Each row is followed by one of two labels, saying whether the row has a hidden trait. Each part has a new trait and two new labels.
[ 20  17  -9  -3 -51  -2  54 -24  26  -8  -8  12  34 -23 -21   4   5   1
  -2 -34  -2  -4 -30  11  -8  13  -2  19   2  11   5 -16   3   3   4  -6
  -3  16]  QG
[ 21   7  -9  -7 -31  -6  61 -24  17 -13  -9   9  21 -28  -8  -9   3   3
   0 -21   4  -3 -13  15  -4   8  -2  19  -4   8   3   0   4   5   8   0
  -9   7]  MM
[ 18   9  -9  -4 -32  -3  53 -24  13 -13  -8  12  21 -42   3  -2   3   0
   0 -20   7  -2  -9  11  -8   9  -3  17  -2   7   2   6   3   4  13   0
 -13   6]  MM
[ 19   2 -10  -1 -39   2  58 -27  15 -15  -8  19  20 -26   3   5   4   1
  12 -20  22  -2 -11  13  -4  14  -5   9   0   8  11  16   2   2  12   8
 -16  -5]  QG
[ 15  12  -6  -5 -24  -5  64 -21   4 -17  -9  10  10 -32   9  -7   1   2
  -7  -6   8   0  -5  14 -12   7  -8   6  -4   6  -5  16   3   6  31  -4
 -12   8]  MM
[ 20   0   0 -12 -25  -7  66 -34   8 -11 -15   6  10 -34  -7 -21   3  -4
 -11 -18  -4  -4  -8  11  -6   0   0  19  -4  15  -1  -5   1  10   8  -9
  -7   4]  MM
[ 23   5 -17  -5 -33  -6  69  -3  15 -19 -11   4  20 -36 -14 -15   1   7
   7 -34   4  -3 -14  12  -7   6  -2  18  -8  -6   3   0   7   5   9   9
  -9   1]  QG
[ 15  11 -10  -1 -31  -1  47 -19   8 -15  -7   9  21 -30  15   8   0   4
  -2  -9  19   0  -5  13 -14  21 -10  11   0   7  -1  27   2   1  22  -4
 -18   3]  MM
[ 22  11  -7  -3 -42  -1  38 -23  16 -11  -6  10  26 -27  -2   2   4  -1
   4 -23   8  -3 -14  15  -7  12  -3  17  -1   9   4   0   1   3  19   0
  -7   7]  MM
[ 21   3  -8  -9 -30  -6  76 -29   7 -14 -11   9   8 -38   2 -16   2   0
  -3 -17   0  -2  -6  14  -8   2  -2  16  -7   6  -1   5   4   9  10  -1
 -13   2]  MM
[ 22   6  -4  -5 -36  -3  62 -33  14 -14 -21  10  18 -36  -1  -2   3   0
  -7 -13   5  -2 -10  13  -8   8  -2  19  -3  20   1   3   3   6   8  -8
  -7  13]  MM
[ 20   0  -9 -11 -38  -4  74 -20  16 -14 -13   9  20 -34  -2  -8   3  -2
   0 -25   0  -3 -16  10  -7   6  -6   5  -4 -12   0  -5   2   6  13   0
  -8   6]  QG
[ 15  10 -14  -2 -33  -2  50 -21   9 -15  -6  11  14 -27  12   3   1   2
  -2 -16  13  -1  -5  13 -11  12  -6   9  -1   8   0  19   5   0  20  -4
 -18   2]  MM
[ 16   5 -12  -5 -27  -5   7 -13   1 -16  -9   8   6 -28  -3  -5  -1   4
  -3 -11  12   0  -8  17 -12  10  -8   9  -4   7  -3  25   6   6  13  -2
 -17  -1]  MM
[ 17  10  -2  -8 -28  -8  79 -34  12 -10 -13  10  17 -33  -7 -22   3  -2
 -20 -12 -11  -3  -8  13 -10   1  -2  18  -5  22  -3 -13   5  13   6 -18
   1  17]  QG
[ 18  10  -9  -4 -45  -4  56 -31  15 -15  -9  10  23 -27 -11  -3   4   1
   1 -24   8  -2 -14  13  -7  11  -3  18   0   7   4   0   6   4   7  -1
  -9  10]  MM
[ 16   5  -9  -7 -23  -7  56 -26  12 -13  -9  10  13 -21   2 -10   2   1
  -1 -19   5  -2  -7  12 -10   7  -4  15  -4   7  -1   3   3   7  13  -2
 -11   4]  MM
[ 17  19  -6   2 -58   7  46 -21  21 -14   2  14  29 -28   8  19   3   1
  -8 -20  22   0 -11  13 -13  23  -6  10  10  17   5  14  -4  -2  15 -12
 -15   9]  MM
[ 21  -1  -8  -7 -34  -5  78 -39  15 -11 -11  10  13 -25  -1  -9   3  -2
   6 -18  12  -3  -5  15  -8   5  -1  18  -4   8   5  13   5   7  10   6
  -8   1]  MM

Part 2:
[ -1  -1  30   6 -18  -3   1   1  53   2 -16   1  20 -19   8   2  -1   0
  -2   9   1   0   1  -2  -1   0  -5   9  -2 -15  -4   0   1  -3   1  64
   0   0]  T
[ 9  2  6 -4  3 -2  2  4 10 -2 -3  2  5  8 -1  1  2  3  1  2  3  0 -5 -6
 -6 -1  2  7  0  0  0  0 -2  4  6  1  3  3]  C
[ 11  -3  16   3  17  -3   5  -1   5  11  10   5  15 -10  22   3   1  -8
   0  24  10  -1   4 -27  -7  -1  -1  41  -7  -1 -20   1  14   4  15  23
   9   6]  C
[ 11   7  11 -10   6  -3   2   3 -31  -3  -6   4   4   4  -4   2   3   2
  -2   6   7   3  -2  -8  -2  -4  -3  10  -1  -8   3  -1   2   6   6   1
   0   5]  C
[  8  -6   7   0   7  -1  -4   2 -16   6   7  -4   1   4   6   3  -1   1
   5   5   0  -3  -1  -7   2   0   5   3   0   0  -4   1   2  -2   4  15
   8   1]  C
[  8  -1   7   1   8  -4   3   1   4   3   2   2  10  -1   9   0   1  -2
   1   8   4  -1  -1 -11  -4   0   1  19  -3   3  -7   1   4   3   9   4
   4   2]  C
[  5  -5  19  22 -32  -3  -2 -11  38   8   6   1  30 -23  16   6  -2  -8
   3  11   3  -2  -7 -10  -4  -2   4  26  -3 -12 -13   1   3  -2   9  59
  11   1]  T
[  6  -2   6   7   8  -4   4   5  24   1  -7   2  15 -11   7  -1   1  -3
   0   5   5  -1  -1  -4   0   0   0  17  -3   2  -6   1   2   4   5  -6
   5   3]  C
[ 9  2  6  1  4 -3  2  6 13 -3 -8  3  8 -7  3  1  3  1  2  2  4  0 -4 -8
  1 -3  1 11 -1 -1  0  0 -1  4  9 -2  4  6]  T
[ 6  0  3  1  5  1  0  5 10 -1 -5  1  3  1 -1  0  1  2  3 -1  1 -1 -4 -4
  1 -1  3  2  0  1  1  0 -3  2  4 -4  3  2]  C
[  8   1   8  -7   8  -3   1   0 -13   1   3   3   2   9   2   2   2   1
   0   7   4   0  -3  -8  -4  -2   0   8  -1   1  -1   0   3   4   4  11
   2   3]  C
[  3   1 -15  -9 -12  -3   1 -12  22   1  -1   3   3 -31   8   3   1  -6
  -2   6   3   1   8 -11  -3  -1  -1  11  -1   2  -4   0   5   0   5   7
   0   1]  C
[  5  -5   4   4   6   0  -3   2 -11   7   5   0  -1   0   6   2  -1  -1
   4   4  -1  -3   0  -7   1   0   4   3  -1   0  -5   1   3  -2   3   8
   6   1]  C
[ 5 -4  2  2  8  1 -3  4 -2  2 -1 -1 -2  7  2  1  0  3  5 -1 -1 -2 -4  3
  0  0  6 -1  1  2 -1  1 -2 -1  3  4  5  0]  C
[  8   7  16   1   6  -5   5   5 -20  -1  -8   5   7  -3   0   2   4  -2
  -4   8   8   4   0 -13   0  -4  -6  18  -4 -11   0  -1   4   7   7   5
  -1   5]  C
[  3  -2   5  13   7  -4   2   4   7   5  -3   1   9 -17   9   0   0  -6
   1   7   3  -1   2 -11   4   0   1  13  -2  -2  -8   1   5   1   2   3
   5   2]  C
[  7   1   5  -7   5  -6   4  -3   0   4   6   5   9   3   8   1   2  -2
  -1  13   7   0  -1 -17  -8  -1  -1  21  -4   2  -8   1   7   4   9   9
   3   3]  C
[ -4  -2 -25 -12 -16   1  -3 -15  25   0   2  -1  -3 -28   5   1  -1  -4
   0  -1  -2  -2   7   4  -1   0   0  -6   0   4  -1   0   3  -4  -2   4
  -2  -2]  C
[  1   6  34  17 -43  -5   2  -9  63  -2 -12   3  34 -19   2   4   1  -7
  -7   7   5   3  -8  -4  -4  -5  -8  11  -3 -26  -3  -2  -2   4   3  80
  -1   2]  T
[  3  -2   8  11   6   0  -2   6  -8   2  -7   0   4 -14   4   1   1  -3
   2   2   0   0   1  -6   7  -2   1   5  -1  -5  -1   2   1   0   2   0
   4   2]  C
[  9   2   7  -2   5  -5   3   1   1   2  -2   4   8  -4   5   3   2  -3
  -1  10   7   0  -1 -13  -3  -2  -1  17  -3  -2  -4   0   4   5  10   3
   6   4]  T

[  3  21   9 -17 -20  -7  29 -17   8  -9  10 -27  -3  36 -34   0  31]  Y
[  1  -9   2   6   9   2  -7  -1  -6  -1  -5   5  11  11  18  15 -10]  K
[  0  -2 -25  26   8   0  24  -6   7 -17  -1  -1  43  -2  -1   2  36]  Y
[  0  11   1  -5  -3 -34  26   3  23 -12   2  -5  10   2   4   0   7]  K
[-15  39 -41   2 -15  -8  46  15   6 -15  31 -38 -39  28 -20   0  66]  K
[ -1   8   5   0   4 -11   4   1  10 -15   7 -11   7   3  -5  16   9]  K
[ -2  -1   6   1   3   0  -2 -17  10   3   4  -6  11  -6 -11  -2 -23]  Y
[ 14   0  13 -26   2 -24  39 -36   3  22   9 -57  44  -1 -45  20 -51]  Y
[ -1 -15   3  -3   3 -13  18 -17   8  17  28 -27   8 -25  10   3   8]  Y
[ -1  12  15 -17 -12 -43  14   3  39  -2   1   9  21  -1   9  -2   9]  K
[-10  25   7  -5 -19   0  26  -3  20 -17  32 -17   7  -1 -12   4  34]  Y
[ -5  17   4  -6 -11   2  18 -14   2  -6  15 -21   4   8 -19  -5  11]  Y
[  4  16   6  -7 -10   1  26  -8   3  -5  19 -22   3  27  -1   2   1]  Y
[  2   0   3   4   0   8  -1   0 -10   2   2 -13  16  19   6  -4 -15]  Y
[-9 -5  2 -2 -5  8 10 20  0 -3 12  3 -3  5 24 -1 19]  K
[  1  32 -11   2 -30   4  20  -3   7 -11  11   4 -34  23 -19 -16  64]  Y
[ -3   1   0  10   5   0 -13  12   2  10   7 -10  19  14   3  -6  -5]  Y
[  6   2 -25 -11   9   4  -7  -7  -8   7  19  -1 -12  -3  -8  -3  69]  Y
[  2   0   1  13   0  -4   6 -10   5  -1   6  -2   8   5  18  -8  25]  Y
[  6   2   5  -9  -3  -9  21  -5  11  14  16 -41  18  -8  -2  13  34]  Y
[  2  11 -23  15  -5  -1  47  -5  11 -27  18 -23  33  11  18 -13  30]  Y
[  0  -1   5   8  -5  -5  -6  -7  17  -8  13  13  -7 -11  -3 -13   8]  Y
[ -1  -5 -20 -21  -2  -5  39 -12  -3   2  44 -31  34 -10 -15  -3   8]  Y
[ -5   1 -22  20  15 -11 -17   8  -3  12 -22  14  -4  -4  16   0 -22]  K
[  0 -14   2   1  16  -2   3   9  -7   1  10 -11  14  16  17  16  -6]  K
[  2   5 -24  20   3  -1  20  -8   9 -20   3  -8  40   7  26 -14  51]  Y
[  1  -2 -37  29  23  -5 -17  11 -19  21 -11  -7  -6 -13  11   2 -20]  K
[  0 -15 -11  17  13  -3   1 -12   0   0   6  -6  31 -15  26   2  -6]  Y
[  6  11   4  -9  -7   4  27 -16   2 -11  16 -41  26  24   3   4  -7]  Y
[ -1  -8  -1  -5  10 -12  14 -18   1   9  23 -24  27 -24  -1   6   8]  Y
[ -8  38  20 -30 -39 -21  80  11  14 -12  62 -74 -13  43 -31   0  80]  Y
[ -1  -6   4  -3  -4 -11  -8 -15   5  13  25 -20  -1 -18   8   0  14]  Y
[ -8  10   9   3  -5   2  20 -14  18  -8  17  -7   4  -6  -2  -8   8]  Y
[ -2  12   0  -7  -4 -32  10  -2  21 -11  -1  -2   9   3   7  -1   7]  K
[  5 -13  -5  -5   9 -12   7  -4   3  18  14 -23  21 -11   2   8  30]  Y
[  4   7  15   1 -26   1  26  -2   4  -5  -9 -24  19  -4   3  16  -1]  Y
[  1  21   9 -15 -17  -6  24 -19  10   1  10 -22  -5  36 -30  -3  -1]  Y
[  3  10 -38  -1   5   8  40  -2   9  -2 -12   2  -6  16  31 -21   6]  Y
[  6   5  20   5  -2   3  24  -3   2  28 -19 -22  15  -1   7  20 -23]  Y
[  5  12   4  -1  -7   9  14  -7   1  -5   7 -26   2   2   2   0 -10]  Y
[  3  -9   7  -4   8  -9   4 -24   6  14   1 -21  27  16 -21   3 -42]  Y
[ -2   5   4  -6  -6  -6  18  -2   3   1  27 -39  24  17  -8  -4  16]  Y
[  6  -9   5 -11   4 -14  20  -9   2  13  27 -34  24 -15  -2   8   2]  Y
[  4 -12   3  -4  -4  -4   0  -5   9  21   3 -22  24 -14   5  13  -6]  Y
[  3   7 -23  23   0   5   0   4   7  -8 -11  18   7   4  23  -6  33]  Y
[ 17  -1   2 -31   4 -30   6  -1   0  29 -10 -63  52  66 -51  26 -65]  Y
[-11  -4   3  -8 -11   4  26  21 -18  -8  24 -13  -6  43  21  -1  34]  K
[  0  26  15 -20 -22 -41  46   5  36 -22  15  -1   3  19   0  -5  30]  K
[ -1   8  10 -21 -11 -17  24 -25   4  -6  16 -23  17  42  -9   7 -14]  Y
[ 26   7 -16 -12 -19  -2  50 -52 -63 -38   6 -45  -4  45  17  17 -42]  Y
[  6  10  35 -26 -26 -56  36   2  63 -38 -10  41 -11  13  10  -2  13]  K
[ -3  35  10 -20 -30 -31  59  -7  32 -19  30 -42  -8  26 -37  13  49]  K
[ -1  16   2  -4 -11  10  21 -14   1 -10  10 -12  15  25   3   2 -10]  Y
[  4   3  19 -13  -2  -3  20  -1  42 -20  -8  -4  32  -9  19  -2 -15]  K
[  4  -3 -33  35  15  -2  33  -5   9 -28 -10  -6  60  -6  34 -16  36]  Y
